Below are the code and all the weights of a small trained network. Each question names an input and a class and asks about switching units off, where a switched-off unit gives its printed mean instead of its output.

import numpy as np


def w(rows, s, z=0):
    codes = np.array(rows[::2]) - 128.0
    scale = np.full(codes.shape[1], s)
    scale[-1] = z or s
    return codes * scale


def f(y):
    return y / 2 * (1 + np.tanh(0.7978845608 * (y + 0.044715 * y**3)))


def log_softmax(a):
    a = a - a.max(-1, keepdims=True)
    return a - np.log(np.exp(a).sum(-1, keepdims=True))


def net(x, mask):
    res = np.array(x, float).reshape(1, 8) / 4 @ E
    y = f(res @ A[0][:, :-1].T + A[0][:, -1])
    res = res + np.where(mask, y, B[0][:, -1]) @ B[0][:, :-1]
    return log_softmax(res[-1] @ U[:, :-1].T + U[:, -1])


A, B = {}, {}
E = w([
[120,132,137,90,123,51,195,106,108,117],'x0',
[128,128,127,128,128,127,128,128,128,128],'x1',
[128,128,128,129,128,128,128,128,128,128],'x2',
[128,129,129,128,127,128,128,128,129,128],'x3',
[108,121,137,166,72,84,91,46,163,192],'x4',
[121,252,145,101,102,97,70,154,120,83],'x5',
[128,128,128,127,128,129,128,128,128,129],'x6',
[129,129,127,128,128,128,128,128,128,128],'x7',
],0.012)
A[0] = w([
[129,153,136,125,108,84,62,99,138,138,90],'N0',
[128,63,130,124,154,226,253,176,126,106,216],'N1',
[125,176,122,135,116,87,76,99,149,122,95],'N2',
[122,202,139,85,136,128,110,207,120,25,124],'N3',
[129,122,128,89,127,10,211,116,104,110,175],'N4',
[110,126,124,106,134,122,151,109,127,165,111],'N5',
[141,153,126,93,118,163,107,139,121,100,159],'N6',
[124,117,127,143,134,195,55,128,117,136,254],'N7',
[117,53,141,163,102,123,135,35,150,204,134],'N8',
[122,139,129,104,127,27,229,108,121,104,171],'N9',
[113,175,145,140,89,54,38,100,136,146,73],'N10',
],0.017,0.0081)
B[0] = w([
[129,133,130,100,132,133,98,79,108,128,172],'N0',
[135,142,134,61,122,141,49,18,105,114,242],'N1',
[134,130,125,90,130,142,104,89,114,117,175],'N2',
[123,115,122,148,126,104,158,250,141,60,251],'N3',
[131,148,143,84,126,145,244,118,109,132,220],'N4',
[152,150,127,145,110,165,168,129,123,143,142],'N5',
[137,172,148,145,127,184,112,190,106,150,172],'N6',
[124,108,117,171,122,111,7,136,158,138,207],'N7',
[119,119,124,211,134,114,186,146,160,214,243],'N8',
[123,113,118,86,137,109,234,112,112,109,216],'N9',
[141,125,133,76,133,159,86,61,110,121,200],'N10',
],0.023,0.021)
U = w([
[156,134,129,106,122,175,2,57,115,124,250],'0',
[155,160,149,41,142,158,149,30,58,108,108],'1',
[105,84,108,247,125,108,97,147,193,204,155],'2',
[112,119,132,182,140,108,227,128,136,196,36],'3',
[125,139,121,215,120,130,72,235,165,100,129],'4',
[114,151,137,136,142,94,210,211,112,87,50],'5',
],0.0056,0.0026)

Each question gives the input, the list of numbers given to net, and the class t.
The units are the neurons (one row each of A and B). Each row of codes is followed by its name. A weight is (code - 128) times the scale printed after its matrix; where a second scale follows, it is the last column's (A, B and U).
mask holds one flag per neuron, in row order. A switched-off neuron (its flag False) gives its mean, the last column of its row in B, instead of its output. The means were averaged over made-up inputs and are rounded, as every weight is.
A unit's drop is (log p(t) with every unit on - log p(t) with that unit switched off) / (log p(t) with every unit on - log p(t) with every unit switched off).
The circuit of an input: a set's keep is (log p(t) with only the set's units on - log p(t) with every unit switched off) / (log p(t) with every unit on - log p(t) with every unit switched off). Starting from all 11 units, units are removed one at a time, each time the one whose removal leaves the highest keep (on an exact tie, the one counted first), for as long as the keep stays at least 0.8.
units of the circuit, in order: the units of the circuit, biggest drop first
unit that matters most: the unit with the biggest drop
k most important neurons: the k neurons with the biggest drops, biggest first
drop of u: that unit's drop, to one decimal
input [1,8,4,-6,6,0,-4,8], class 3: 3 most important neurons -> (N8 N1 N7)
input [3,-5,-8,8,3,0,1,6], class 3: units of the circuit, in order -> (N1 N3)
input [0,2,6,-7,8,2,8,-4], class 0: 3 most important neurons -> (N10 N4 N9)
input [4,3,-7,6,-5,2,-5,-4], class 5: unit that matters most -> N3
input [7,-8,8,4,-1,5,-7,4], class 5: 2 most important neurons -> (N3 N1)
input [6,-2,-5,-2,1,-3,-3,-5], class 3: 2 most important neurons -> (N10 N8)
input [8,0,-1,-6,-1,1,-5,8], class 5: 2 most important neurons -> (N1 N10)
input [1,4,-6,0,3,-7,-1,4], class 3: 2 most important neurons -> (N8 N7)
input [6,0,0,4,-8,1,0,8], class 5: 2 most important neurons -> (N3 N10)
input [-7,-3,3,-4,-5,1,0,3], class 4: 2 most important neurons -> (N3 N10)
input [2,8,-6,1,1,-8,-4,-6], class 3: 4 most important neurons -> (N8 N10 N2 N0)
input [1,-2,-4,-3,1,0,5,-3], class 3: 4 most important neurons -> (N1 N3 N10 N7)
input [6,-5,1,-3,1,0,-7,8], class 3: 2 most important neurons -> (N1 N3)
input [6,4,-7,-5,8,-3,-8,0], class 3: unit that matters most -> N8
input [-8,3,2,8,1,-6,4,0], class 2: 2 most important neurons -> (N8 N10)
input [0,-5,0,-5,5,5,3,6], class 0: 2 most important neurons -> (N4 N9)
input [0,-7,-8,-1,-5,-7,-5,4], class 0: 3 most important neurons -> (N4 N9 N1)
input [0,-3,-6,-6,1,-8,-3,2], class 2: 3 most important neurons -> (N8 N10 N4)
input [-3,1,-6,-2,-5,-8,-6,3], class 0: drop of N1 -> 0.1
input [-5,2,-4,2,5,-7,-1,-8], class 2: drop of N8 -> 0.1
input [7,-6,7,1,8,0,-8,-1], class 3: drop of N1 -> 2.9
input [-4,7,8,1,-8,3,-1,-5], class 4: drop of N3 -> 1.0
